Here is a tiny trained network, its code and every weight. The questions are about switching its units off for an input and a target symbol, where a switched-off unit gives its printed mean instead of its output.

import numpy as np


def w(rows, s, z=0):
    codes = np.array(rows[::2]) - 128.0
    scale = np.full(codes.shape[1], s)
    scale[-1] = z or s
    return codes * scale


def softmax(a):
    e = np.exp(a - a.max(-1, keepdims=True))
    return e / e.sum(-1, keepdims=True)


def log_softmax(a):
    a = a - a.max(-1, keepdims=True)
    return a - np.log(np.exp(a).sum(-1, keepdims=True))


def net(x, mask):
    ids = ['ΓΘΣαβεη'.index(c) for c in x.split()]
    T = len(ids)
    res = E[ids] + P[:T]
    u = 0
    for l in range(3):
        r = res
        for j in range(2):
            rows = slice(2 * j, 2 * j + 2)
            q, k, v = (r @ M[l][rows].T for M in (Q, K, V))
            z = softmax(np.where(np.tri(T) > 0, q @ k.T / 2**0.5, -1e9)) @ v
            o = O[l][rows]
            res = res + np.where(mask[u + j], z, o[:, -1]) @ o[:, :-1]
        u += 2
    return log_softmax(res[-1] @ U[:, :-1].T + U[:, -1])


Q, K, V, O = {}, {}, {}, {}
E = w([
[153,155,254,172],'Γ',
[153,123,105,97],'Θ',
[168,159,208,162],'Σ',
[11,122,127,87],'α',
[218,143,103,198],'β',
[104,189,108,123],'ε',
[144,23,145,104],'η',
],0.015)
P = w([
[244,245,60,3],'0',
[114,117,112,111],'1',
[110,114,113,121],'2',
[109,112,114,124],'3',
[101,102,106,123],'4',
[97,99,107,128],'5',
[105,96,105,135],'6',
[98,99,105,145],'7',
[95,96,107,147],'8',
[94,96,103,151],'9',
[100,99,106,163],'10',
[93,98,98,160],'11',
[84,114,111,165],'12',
[86,97,120,147],'13',
],0.007)
Q[0] = w([
[180,161,90,78],'0.h1',
[16,4,91,111],'0.h1',
[133,75,111,162],'0.h2',
[95,104,168,92],'0.h2',
],0.034)
K[0] = w([
[151,82,228,88],'0.h1',
[64,78,121,251],'0.h1',
[89,86,100,56],'0.h2',
[62,154,208,125],'0.h2',
],0.024)
V[0] = w([
[113,77,249,3],'0.h1',
[44,67,139,94],'0.h1',
[109,213,103,20],'0.h2',
[234,5,104,52],'0.h2',
],0.0052)
O[0] = w([
[167,177,89,229,254],'0.h1',
[137,148,29,209,180],'0.h1',
[134,198,175,185,135],'0.h2',
[118,106,254,43,111],'0.h2',
],0.0053,0.002)
Q[1] = w([
[175,251,150,141],'1.h1',
[243,112,183,143],'1.h1',
[60,146,50,28],'1.h2',
[243,249,176,178],'1.h2',
],0.017)
K[1] = w([
[65,151,120,42],'1.h1',
[210,164,90,53],'1.h1',
[99,57,188,226],'1.h2',
[248,202,115,73],'1.h2',
],0.018)
V[1] = w([
[108,165,156,100],'1.h1',
[122,167,82,100],'1.h1',
[66,112,170,144],'1.h2',
[8,174,137,71],'1.h2',
],0.011)
O[1] = w([
[74,118,179,109,146],'1.h1',
[95,71,105,122,126],'1.h1',
[79,165,163,166,142],'1.h2',
[81,115,52,254,255],'1.h2',
],0.0073,0.0048)
Q[2] = w([
[191,8,224,117],'2.h1',
[238,227,186,221],'2.h1',
[92,58,85,46],'2.h2',
[56,113,74,184],'2.h2',
],0.018)
K[2] = w([
[215,88,117,97],'2.h1',
[157,253,111,86],'2.h1',
[181,78,39,127],'2.h2',
[58,149,64,97],'2.h2',
],0.023)
V[2] = w([
[131,63,198,193],'2.h1',
[125,22,75,109],'2.h1',
[121,176,68,100],'2.h2',
[97,2,120,83],'2.h2',
],0.021)
O[2] = w([
[134,109,216,166,93],'2.h1',
[248,103,87,133,248],'2.h1',
[121,76,162,131,241],'2.h2',
[52,160,87,64,2],'2.h2',
],0.018,0.0035)
U = w([
[163,205,113,146,111],'Γ',
[138,155,184,121,130],'Θ',
[220,255,157,189,6],'Σ',
[104,83,85,212,155],'α',
[180,55,222,69,83],'β',
[148,158,206,148,81],'ε',
[139,62,187,7,176],'η',
],0.005,0.0024)

Each question gives the input, a string of symbols that net reads in full, and the target symbol t.
The units are the heads (2 rows each of Q, K, V and O). Each row of codes is followed by its name. A weight is (code - 128) times the scale printed after its matrix; where a second scale follows, it is the last column's (O and U).
mask holds one flag per head, layer by layer. A switched-off head (its flag False) gives its mean, the last column of its rows in O, instead of its output. The means were averaged over made-up inputs and are rounded, as every weight is.
A unit's drop is (log p(t) with every unit on - log p(t) with that unit switched off) / (log p(t) with every unit on - log p(t) with every unit switched off).
The circuit of an input: a set's keep is (log p(t) with only the set's units on - log p(t) with every unit switched off) / (log p(t) with every unit on - log p(t) with every unit switched off). Starting from all 6 units, units are removed one at a time, each time the one whose removal leaves the highest keep (on an exact tie, the one counted first), for as long as the keep stays at least 0.8.
units of the circuit, in order: the units of the circuit, biggest drop first
unit that matters most: the unit with the biggest drop
which heads matter: for each layer, one digit per head in row order, 1 if its drop is at least 0.15 and else 0, layers parted by /
input ε Θ β Γ η η Γ, target β: which heads matter : 11 / 11 / 10
input η Θ α α η Γ, target Σ: unit that matters most : 2.h2
input Θ α α α η η Γ β η Θ Γ, target Γ: which heads matter : 00 / 01 / 11
input α α Θ η Σ η η Θ η η Σ, target α: units of the circuit, in order : [1.h2 2.h1]
input η α ε α Γ Γ α ε α α Γ β Σ, target Σ: which heads matter : 00 / 11 / 01
input ε β η Σ, target β: units of the circuit, in order : [1.h1 2.h1 0.h1]
input ε α α η β, target β: units of the circuit, in order : [1.h1 2.h1 0.h2 0.h1]
input η η ε, target Γ: units of the circuit, in order : [1.h2 2.h2 0.h2 0.h1]
input β β η η Σ, target η: units of the circuit, in order : [1.h2 2.h1]
input η η Σ β η ε Θ α α ε Γ β, target Σ: which heads matter : 01 / 01 / 01
input Θ η ε, target η: which heads matter : 00 / 01 / 01
input Θ η η η, target η: units of the circuit, in order : [0.h1 2.h2 1.h2]
input ε Σ α Θ η Γ, target β: units of the circuit, in order : [1.h1 0.h1 2.h1]
input α α η, target α: units of the circuit, in order : [1.h2]
input η Σ Γ Σ Γ Γ η Θ, target Σ: units of the circuit, in order : [2.h2 1.h2 1.h1]
input Γ η Θ η β, target ε: units of the circuit, in order : [2.h1 2.h2]
input η Σ η Γ Γ η η η β η η, target β: which heads matter : 10 / 01 / 10
input β η η η η β α ε Γ, target η: which heads matter : 10 / 01 / 00
input β ε β Γ η ε η β, target η: which heads matter : 00 / 01 / 00
input η ε Θ β β η η η, target β: which heads matter : 10 / 00 / 10
